Each row has a name. Each question is about the rows just above it. Places in a row count from 1.

[ 3.99 -4.40 -4.18 -0.36 -3.04 -4.86  3.11 -2.76 -0.82  7.83 -2.09 -7.93
 -9.18  4.90  5.71 -0.41 -6.65 -1.08 -7.81  5.25 -3.65  8.52  7.06 -8.89
 -6.30  7.27  1.31  3.42  7.12 -4.61 -5.22 -0.50 -9.34  5.51 -8.96  1.33
 -2.88  0.25  3.14 -9.00 -4.85  1.21 -3.01] = Q685
[ 6.64 -4.09  5.34 -8.56 -5.89  1.83 -1.58  8.23  8.68 -5.68 -6.03 -1.78
 -5.22  7.93  1.33 -2.45 -7.96 -4.92  7.17 -1.31 -2.22 -9.25  7.57 -0.03
  5.15 -3.55  3.94  6.04  1.40  5.36  6.64  0.15  6.63  7.51 -1.09  2.81
  5.42 -1.64  2.21 -3.55 -4.49  6.67  7.08] = Q919
[ 8.01  0.15 -8.80  1.19 -0.96 -5.02 -6.82 -7.68 -5.12 -1.40  0.60  2.35
  6.62  1.71 -4.63 -2.93 -0.08  2.69 -1.89 -9.34  6.93  8.15 -2.14 -5.70
 -3.14  7.62  2.34 -6.15  4.54 -9.25 -5.16  4.26 -0.14 -3.32 -4.65  5.76
  4.16 -4.12 -7.10 -8.79  6.22  9.07 -2.01] = Q19
[ 2.03 -7.16  7.96 -7.74  3.89 -0.27 -0.40  6.01 -3.17 -0.86  0.76  5.01
 -5.68 -8.33 -1.48  6.10 -6.70 -3.45 -1.04  9.34  7.17 -6.96 -5.95 -6.78
 -5.83  8.97 -0.99  8.54 -9.09  4.72  8.20 -2.55  6.34  1.05 -3.82 -4.36
  0.15 -7.44 -8.41 -1.89 -1.80  7.62  0.77] = Q907
[ 4.85  6.23  7.62 -4.52  7.30  2.30 -0.61  2.53  4.85 -9.30  7.07  8.83
 -3.12  5.87  0.15  7.12  0.62  2.77  2.94 -7.29  0.53  8.52 -5.81 -3.83
 -6.73  6.90 -4.59  8.23  2.16  6.49  5.23 -1.21  1.15 -4.78  5.51 -4.33
 -5.23 -5.06 -4.79 -4.76 -0.08  7.31 -4.04] = Q678
[ 7.30  1.40 -7.24 -3.53 -4.43  4.99  7.18  1.03 -3.37  7.65 -0.93  3.67
 -5.99  2.30 -4.20 -9.29 -5.42 -2.63 -8.19 -3.74 -8.77 -0.51 -8.30 -3.36
 -9.18 -2.52 -8.44  2.98 -5.79  0.43  7.51 -8.51  9.15 -1.31 -2.23  8.40
  6.95 -8.93  0.89  9.22 -8.46  8.87  8.29] = Q114
[ 7.30  1.40 -7.24 -3.53 -4.43  4.99  7.18  1.03 -3.37  7.65 -0.93  3.67
 -5.99  2.30 -4.20 -9.29 -5.42 -2.63 -8.19 -3.74 -8.77 -0.51 -8.50 -3.36
 -9.18 -2.52 -8.44  2.98 -5.79  0.43  7.51 -8.51  9.15 -1.31 -2.23  8.40
  6.95 -8.93  0.89  9.22 -8.46 -8.39  8.29] = Q901
[ 9.07  3.16 -6.12 -4.57 -4.02  3.53 -4.74  3.67  2.76  6.63 -6.81  3.26
 -5.18  0.63  6.87  2.98 -8.99  9.08  4.77  1.78 -9.19 -8.66 -4.61  1.97
  6.93  7.97 -8.85  3.74 -6.77 -8.41 -0.81 -2.80 -0.76  5.94 -7.87  7.79
 -3.28  7.48  9.14  3.74 -4.65  2.84  5.10] = Q549
[-4.02 -3.55 -0.98  5.44  4.94 -9.09  3.84  7.14 -2.60 -5.80 -4.09  4.16
 -9.01  3.52  0.91 -7.80 -0.41  8.00  2.74  1.96 -1.03 -6.34  7.52 -6.65
  4.26 -6.20 -2.98 -4.94 -6.89  1.75 -0.88 -8.63  0.51 -6.24 -7.65 -6.78
 -3.70 -4.17 -0.08  3.40  2.45 -1.97  8.58] = Q844
[ 4.71  5.69  7.58  8.41 -1.03  5.71 -2.69  1.93 -6.89 -0.48  1.74  8.13
  6.11  8.51  3.92 -3.29 -3.67 -6.51 -9.27  1.64 -2.31 -3.97  8.23  1.26
  1.92 -5.27  5.48 -2.66 -6.44  5.02 -5.57 -0.04 -5.02 -1.28 -7.05 -4.05
  8.99 -6.39  2.11  5.62  0.85 -3.16  2.90] = Q271
Shared by Q549 and Q919: | [6.63]
One entry of Q114 was changed: [ 7.30  1.40 -7.24 -3.53 -4.43  4.99  7.18  1.03 -3.37  7.65 -0.93  3.67
 -5.99  2.31 -4.20 -9.29 -5.42 -2.63 -8.19 -3.74 -8.77 -0.51 -8.30 -3.36
 -9.18 -2.52 -8.44  2.98 -5.79  0.43  7.51 -8.51  9.15 -1.31 -2.23  8.40
  6.95 -8.93  0.89  9.22 -8.46  8.87  8.29]. Where, and from what? | 14, [2.30]
Q907 without one entry, shuffled: [-4.36 -6.96 -1.89 -7.74  8.54 -0.86  0.15  6.01 -7.16 -5.68  2.03 -3.82
 -6.78 -1.04 -3.17  1.05 -1.80 -5.83  7.96 -0.99 -1.48  4.72 -8.41  3.89
 -6.70  7.17 -0.27 -2.55 -7.44  0.77 -5.95  9.34  8.97  5.01  6.10  0.76
  8.20 -0.40 -8.33 -9.09 -3.45  6.34]. Gone: | [7.62]
Count the entries of [-4.02 -3.55 -0.98  5.44  4.94 -9.09  3.84  7.14 -2.60 -5.80 -4.09  4.16
 -9.01  3.52  0.91 -7.80 -0.41  8.00  2.74  1.96 -1.03 -6.34  7.52 -6.65
  4.26 -6.20 -2.98 -4.94 -6.89  1.75 -0.88 -8.63  0.51 -6.24 -7.65 -6.78
 -3.70 -4.17 -0.08  3.40  2.45 -1.97  8.58]: | 43
Q901 without one entry, shuffled: [-8.44 -8.51 -8.46  0.43 -3.53  8.29 -9.29 -1.31 -9.18 -5.79  4.99  1.40
 -5.99  8.40  2.30 -8.50  7.30 -0.93  2.98 -2.23  3.67 -2.63  9.15 -3.36
  7.51 -4.20  1.03  9.22  7.65  7.18 -7.24 -8.77 -8.39  0.89 -3.74 -3.37
 -2.52 -5.42 -8.19  6.95 -4.43 -8.93]. Gone: | [-0.51]

[-6.49  3.17  3.10 -2.66 -5.48  1.78  2.89 -0.38  4.71  2.65  5.10  4.37
  3.03  3.00  3.34 -4.65  3.28  3.17 -2.03 -1.98] = Q417
[ 0.28  2.15 -0.47  2.50  0.03 -2.02 -2.13  2.64 -0.57 -9.43 -1.82 -3.38
 -0.65 -3.35 -2.76  0.81 -5.16 -4.61  2.49  1.28] = Q283
[ 6.00 -4.28 -2.45 -4.49 -4.19 -1.75  3.17 -2.75 -4.17 -2.75 -5.12  4.69
 -1.66  3.46  3.93 -3.73 -0.58  1.86 -5.28 -3.24] = Q236
The one value in Q236 and Q417: | [3.17]
Number of entries in [ 0.28  2.15 -0.47  2.50  0.03 -2.02 -2.13  2.64 -0.57 -9.43 -1.82 -3.38
 -0.65 -3.35]: | 14

[-4.23 -1.94 -7.64  3.10  3.32  0.80]  Q584
[ 4.69  0.32  4.68 -3.30 -1.96 -2.32]  Q554
[ 0.35 -3.84  3.10 -2.83  5.42 -2.84]  Q981
[-2.93 -1.40  4.69  3.11  4.40 -5.47]  Q7
Changed Q7: [-2.94 -1.40  4.69  3.11  4.40 -5.47]. Place and old value: | 1, [-2.93]
Shared by Q7 and Q554: | [4.69]
Which entry of Q981 is missing from [ 3.10 -2.83 -3.84  5.42  0.35]? | [-2.84]
Count the entries of [ 4.69  0.32  4.68 -3.30 -1.96]: | 5
Which value is in both Q981 and Q584? | [3.10]

[-0.04  0.53 -0.11  0.45  0.08  0.25 -0.25  0.46  3.83  0.24  0.31  0.41
  0.04  1.28 -0.09 -0.01 -0.01  0.06  0.31  2.05 -0.39  1.86  0.10 -0.08
  3.12  0.31  0.06  1.72 -0.22  2.92  0.19  3.00  0.01 -0.01  0.97  0.04
 -0.09] -> Q545
[ 0.48  0.05 -0.03 -0.04  0.26 -0.32 -0.24  0.40  3.12  0.23  2.19  0.29
 -0.28 -0.02  4.03 -0.03  0.18 -0.10  0.27  5.98 -0.07 -0.16  0.10 -0.21
  7.31  0.32  0.12  3.83 -0.06  2.22  0.20  2.02  0.12  4.71  2.06  0.12
  0.03] -> Q711
[-0.04  0.53 -0.11  0.45  0.08  0.25 -0.25  0.46  3.83  0.24  0.31  0.41
  0.04  1.28 -0.09 -0.01 -0.01  0.06  0.31  3.54 -0.39  1.86  0.10 -0.08
  3.12  0.31  0.06  1.72 -0.22  2.92  6.55  3.00  0.01 -0.01  0.97  0.04
 -0.09] -> Q410
[ 5.11  6.56 -0.11 -0.22  0.02 -0.05  1.69 -0.21  0.11  2.94  1.51 -0.02
  6.73  0.22  4.07  8.69  6.61  6.55  0.26  2.15  0.14  0.05 -0.07  3.24
  2.65  6.27  0.00  1.55  0.17  0.54  6.16 -0.13  7.36  2.13  0.11  4.08
  3.39] -> Q785
[-0.08 -0.09 -0.04  1.43  0.13  0.13 -0.01  0.14  5.12 -0.04  0.05  0.26
  0.14  0.15 -0.11  1.90  0.83  0.04  0.01  3.96 -0.13 -0.04  1.38  0.00
  3.40  0.09  0.04  0.10  0.05 -0.19  0.13  1.95  0.08  0.14  0.08 -0.07
  0.08] -> Q952
[-0.08 -0.09 -0.04  1.43  0.13  0.13 -0.01  0.14  5.12 -0.04  0.05  0.26
  0.14  0.15 -0.11  1.90  0.83  0.04  0.01  3.96 -0.13 -0.04  1.38  0.00
  3.40  0.09  0.04  2.32 -0.10  2.89  0.28  1.83  0.13  3.21  2.02  0.15
 -0.12] -> Q993
[ 0.48  0.05 -0.03 -0.04  0.26 -0.32 -0.24  0.40  3.12  0.23  2.19  0.29
 -0.28 -0.02  4.03 -0.03  0.18 -0.10  0.27  5.98 -0.07 -0.16  0.10 -0.21
  7.31  0.32  0.12  3.83 -0.06  2.22  0.11  3.63  0.21  1.02  0.42 -0.11
  0.28] -> Q123
Count the entries of [-0.04  0.53 -0.11  0.45  0.08  0.25 -0.25  0.46  3.83  0.24  0.31  0.41
  0.04  1.28 -0.09 -0.01 -0.01  0.06  0.31  2.05 -0.39  1.86  0.10 -0.08
  3.12  0.31  0.06  1.72 -0.22  2.92  0.19  3.00  0.01 -0.01  0.97  0.04
 -0.09]: | 37
Whose row is [-0.04  0.53 -0.11  0.45  0.08  0.25 -0.25  0.46  3.83  0.24  0.31  0.41
  0.04  1.28 -0.09 -0.01 -0.01  0.06  0.31  2.05 -0.39  1.86  0.10 -0.08
  3.12  0.31  0.06  1.72 -0.22  2.92  0.19  3.00  0.01 -0.01  0.97  0.04
 -0.09]? | Q545
Changed Q123: [ 0.48  0.05 -0.03 -0.04  0.26 -0.32 -0.24  0.40  3.12  0.23  2.19  0.29
 -0.28 -0.02  4.03 -0.03  0.18 -0.10  0.27  5.98 -0.07 -0.16  0.10 -0.21
  7.31  0.32  0.12  3.83 -0.06  2.22  0.11  3.63  0.20  1.02  0.42 -0.11
  0.28]. Place and old value: | 33, [0.21]
One entry of Q410 was changed: [-0.04  0.53 -0.12  0.45  0.08  0.25 -0.25  0.46  3.83  0.24  0.31  0.41
  0.04  1.28 -0.09 -0.01 -0.01  0.06  0.31  3.54 -0.39  1.86  0.10 -0.08
  3.12  0.31  0.06  1.72 -0.22  2.92  6.55  3.00  0.01 -0.01  0.97  0.04
 -0.09]. Where, and from what? | 3, [-0.11]

[ 5.47 -1.47  0.79 -2.49  0.77  1.33  0.56  1.89 -1.66  1.08 -3.79  1.08
  1.38  2.00  3.54 -8.32  1.64 -0.82 -3.55  2.24 -0.55 -1.89 -6.41 -4.22
  0.09 -0.44 -4.69 -0.51] = Q882
[ 5.47 -6.60 -0.87  5.66  3.06 -4.18  2.53  1.31  1.62 -2.28 -0.79 -2.28
 -8.50 -5.21  0.94 -0.45  0.05 -3.90 -2.93 -0.82 -2.29 -0.82 -1.70  3.95
  5.64  1.70  5.44  1.40] = Q24
[ 5.47 -0.90 -0.01 -0.02  0.03  0.01  0.02  0.03  0.00 -0.01  0.05 -0.01
 -0.03 -0.01 -0.04  0.04  0.00  0.04 -3.24  0.01  0.00  0.04  0.04 -0.08
  0.00  0.01  0.04  0.00] = Q590
[ 5.47 -0.15  0.90  0.95  4.14  3.65  0.49  4.52  3.82 -2.87  2.24 -2.87
  4.43  0.29 -3.32  3.84  0.80  1.38 -2.52  3.96  1.82 -2.65 -0.11  1.25
  1.17  1.96 -2.02  1.64] = Q822
[ 5.47 -0.68  3.40  3.10  3.54 -1.94  2.49 -4.73 -1.45 -0.06  0.16 -0.06
 -2.90 -3.60  1.39  2.30 -5.81 -1.18 -3.51 -4.51  2.82 -4.00  2.48  4.11
  1.64  1.24  3.99 -2.46] = Q106
[ 5.47 -0.04  0.11 -0.93 -1.71  1.09  0.62  1.23 -0.72 -0.07 -3.57 -0.07
  2.32  1.55  2.49 -6.94  0.95  0.68 -3.37  1.93 -0.50 -1.47 -5.27 -0.76
  0.23  0.96 -4.55  1.01] = Q955
[ 5.47  2.47 -0.94  5.70  3.09 -4.18  2.58  1.36  1.59 -2.26 -0.84 -2.26
 -8.46 -5.16  0.97 -0.47  0.10 -3.88 -2.94 -0.77 -2.27 -0.83 -1.71  3.94
  5.56  1.72  5.53  1.46] = Q316
[ 5.47  0.74 -0.45 -2.43  1.20  0.85 -3.93 -3.85  0.50  4.90  4.93  4.90
 -2.95  2.74 -3.66  3.43  2.93 -1.36 -3.14  0.62 -4.05  3.02 -1.54  1.24
  0.64 -3.16 -0.38 -2.59] = Q630
Where does [ 5.47 -6.60 -0.87  5.66  3.06 -4.18  2.53  1.31  1.62 -2.28 -0.79 -2.28
 -8.50 -5.20  0.94 -0.45  0.05 -3.90 -2.93 -0.82 -2.29 -0.82 -1.70  3.95
  5.64  1.70  5.44  1.40] differ from Q24, and what was there? | 14, [-5.21]
Q882 without one entry, shuffled: [ 1.89 -6.41 -0.55  1.33  0.79 -4.69  1.38 -0.82  0.56  0.77 -1.89 -1.66
  1.08 -2.49  2.24 -3.55 -8.32  2.00 -0.44 -1.47 -3.79 -0.51  3.54 -4.22
  1.08  5.47  1.64]. Gone: | [0.09]

[-1.49  5.50 -5.95 -0.22 -9.35  0.28]  Q727
[-0.71  5.50 -5.95 -0.67 -1.09  0.28]  Q182
[-0.21 -0.17 -1.25 -0.44  0.80  0.28]  Q989
[-1.49  5.50 -5.95 -0.67 -1.09 -0.21]  Q763
[ 0.51 -0.08  0.53 -0.38  0.62 -0.71]  Q211
Which value is in both Q989 and Q763? | [-0.21]
How many entries does [-1.49  5.50 -5.95 -0.22 -9.35] have? | 5
One entry of Q989 was changed: [-0.21 -0.17 -1.24 -0.44  0.80  0.28]. Where, and from what? | 3, [-1.25]

[ 0.19 -2.79  2.99  0.83 -0.34  0.20 -4.60  0.34  1.56] = Q35
[-1.57 -4.08  3.99  0.95 -2.31  1.36 -6.09  3.95  2.06] = Q917
[ 0.20 -4.08  1.91  0.36 -0.57  4.06 -8.80  3.57  3.27] = Q27
The one value in Q35 and Q27: | [0.20]
Count the entries of [ 0.19 -2.79  2.99  0.83 -0.34  0.20 -4.60  0.34  1.56]: | 9
Shared by Q917 and Q27: | [-4.08]

